Here is a tiny trained network, its code and every weight. The questions are about switching its units off for an input and a target symbol, where a switched-off unit gives its printed mean instead of its output.

import numpy as np


def w(rows, s, z=0):
    codes = np.array(rows[::2]) - 128.0
    scale = np.full(codes.shape[1], s)
    scale[-1] = z or s
    return codes * scale


def f(y):
    return np.maximum(y, 0)


def softmax(a):
    e = np.exp(a - a.max(-1, keepdims=True))
    return e / e.sum(-1, keepdims=True)


def log_softmax(a):
    a = a - a.max(-1, keepdims=True)
    return a - np.log(np.exp(a).sum(-1, keepdims=True))


def net(x, mask):
    ids = ['αβγδζηθλμξστφω'.index(c) for c in x.split()]
    T = len(ids)
    res = E[ids] + P[:T]
    u = 0
    for l in range(2):
        r = res
        for j in range(2):
            rows = slice(2 * j, 2 * j + 2)
            q, k, v = (r @ M[l][rows].T for M in (Q, K, V))
            z = softmax(np.where(np.tri(T) > 0, q @ k.T / 2**0.5, -1e9)) @ v
            o = O[l][rows]
            res = res + np.where(mask[u + j], z, o[:, -1]) @ o[:, :-1]
        u += 2
        y = f(res @ A[l][:, :-1].T + A[l][:, -1])
        res = res + np.where(mask[u : u + 4], y, B[l][:, -1]) @ B[l][:, :-1]
        u += 4
    return log_softmax(res[-1] @ U[:, :-1].T + U[:, -1])


Q, K, V, O, A, B = {}, {}, {}, {}, {}, {}
E = w([
[186,167,152],'α',
[155,61,108],'β',
[165,148,152],'γ',
[139,222,135],'δ',
[148,76,54],'ζ',
[111,241,53],'η',
[164,170,130],'θ',
[182,96,188],'λ',
[143,104,7],'μ',
[97,209,73],'ξ',
[84,103,73],'σ',
[202,223,124],'τ',
[152,4,189],'φ',
[65,61,115],'ω',
],0.015)
P = w([
[41,29,255],'0',
[150,69,114],'1',
[153,52,54],'2',
[127,113,69],'3',
[89,102,94],'4',
[159,143,84],'5',
],0.0078)
Q[0] = w([
[198,3,163],'L0H0',
[166,126,171],'L0H0',
[87,217,128],'L0H1',
[84,52,224],'L0H1',
],0.011)
K[0] = w([
[225,52,31],'L0H0',
[192,204,254],'L0H0',
[97,86,169],'L0H1',
[201,199,119],'L0H1',
],0.0087)
V[0] = w([
[114,231,170],'L0H0',
[232,116,116],'L0H0',
[149,17,150],'L0H1',
[255,128,194],'L0H1',
],0.0089)
O[0] = w([
[144,115,75,26],'L0H0',
[116,144,52,134],'L0H0',
[138,1,157,254],'L0H1',
[177,168,67,54],'L0H1',
],0.0085,0.0034)
A[0] = w([
[139,156,114,2],'L0N0',
[254,242,39,138],'L0N1',
[71,70,132,162],'L0N2',
[181,36,83,114],'L0N3',
],0.0062,0.002)
B[0] = w([
[172,116,125,131],'L0N0',
[70,25,129,231],'L0N1',
[255,110,97,220],'L0N2',
[53,186,209,254],'L0N3',
],0.0084,0.0038)
Q[1] = w([
[246,107,49],'L1H0',
[214,238,122],'L1H0',
[154,104,153],'L1H1',
[117,188,155],'L1H1',
],0.011)
K[1] = w([
[31,151,142],'L1H0',
[177,2,215],'L1H0',
[127,115,118],'L1H1',
[51,228,151],'L1H1',
],0.008)
V[1] = w([
[151,93,58],'L1H0',
[82,184,194],'L1H0',
[129,54,9],'L1H1',
[79,158,87],'L1H1',
],0.013)
O[1] = w([
[131,115,169,139],'L1H0',
[1,210,57,98],'L1H0',
[36,136,136,182],'L1H1',
[153,88,50,3],'L1H1',
],0.0087,0.0041)
A[1] = w([
[73,126,117,5],'L1N0',
[252,28,118,13],'L1N1',
[2,151,78,124],'L1N2',
[49,213,151,32],'L1N3',
],0.0085,0.0028)
B[1] = w([
[68,118,58,153],'L1N0',
[163,180,28,217],'L1N1',
[142,254,100,254],'L1N2',
[170,98,140,170],'L1N3',
],0.0086,0.0058)
U = w([
[124,113,99,80],'α',
[112,126,139,107],'β',
[167,148,92,116],'γ',
[97,125,82,171],'δ',
[138,95,111,201],'ζ',
[124,170,71,223],'η',
[176,166,104,153],'θ',
[138,69,60,131],'λ',
[144,123,127,252],'μ',
[151,145,100,38],'ξ',
[153,117,100,8],'σ',
[119,87,73,200],'τ',
[255,175,141,85],'φ',
[117,171,196,102],'ω',
],0.0093,0.0038)

Each question gives the input, a string of symbols that net reads in full, and the target symbol t.
The units are the heads (2 rows each of Q, K, V and O) and the neurons (one row each of A and B). Each row of codes is followed by its name. A weight is (code - 128) times the scale printed after its matrix; where a second scale follows, it is the last column's (O, A, B and U).
mask holds one flag per unit, layer by layer, with each layer's heads first. A switched-off unit (its flag False) gives its mean, the last column of its rows in O or B, instead of its output. The means were averaged over made-up inputs and are rounded, as every weight is.
A unit's drop is (log p(t) with every unit on - log p(t) with that unit switched off) / (log p(t) with every unit on - log p(t) with every unit switched off).
The circuit of an input: a set's keep is (log p(t) with only the set's units on - log p(t) with every unit switched off) / (log p(t) with every unit on - log p(t) with every unit switched off). Starting from all 12 units, units are removed one at a time, each time the one whose removal leaves the highest keep (on an exact tie, the one counted first), for as long as the keep stays at least 0.8.
units of the circuit, in order: the units of the circuit, biggest drop first
top k neurons: the k neurons with the biggest drops, biggest first
top k neurons in layer l: the k neurons of layer l with the biggest drops, biggest first
heads that matter: for each layer, one digit per head in row order, 1 if its drop is at least 0.15 and else 0, layers parted by /
drop of u: that unit's drop, to one decimal
input η α δ μ ζ μ, target η: heads that matter	01 / 11
input φ δ μ, target φ: top 2 neurons	(L0N2 L1N1)
input η ξ ζ, target η: units of the circuit, in order	(L0H1 L1H0 L1N2)
input η λ λ γ, target η: units of the circuit, in order	(L0H1 L1H0 L0N1)
input η μ τ, target η: top 2 neurons in layer 0	(L0N1 L0N2)
input η η ω μ θ ω, target η: units of the circuit, in order	(L0H1 L1H0)
input η η τ, target η: units of the circuit, in order	(L0H1 L1H0)
input η δ γ, target η: top 2 neurons	(L1N2 L0N1)
input η φ θ δ ω, target η: top 2 neurons	(L1N2 L0N3)
input φ α ζ, target φ: units of the circuit, in order	(L1H0 L0H1)
input η ξ η μ, target η: top 2 neurons in layer 0	(L0N2 L0N1)
input η θ δ θ, target η: top 2 neurons	(L1N2 L0N1)
input φ η η, target φ: top neuron in layer 1	(L1N1)
input η δ δ δ η θ, target η: drop of L1N3	0.0
input φ ξ η, target φ: drop of L0H1	1.0
input η α ζ, target η: drop of L0N3	-0.1
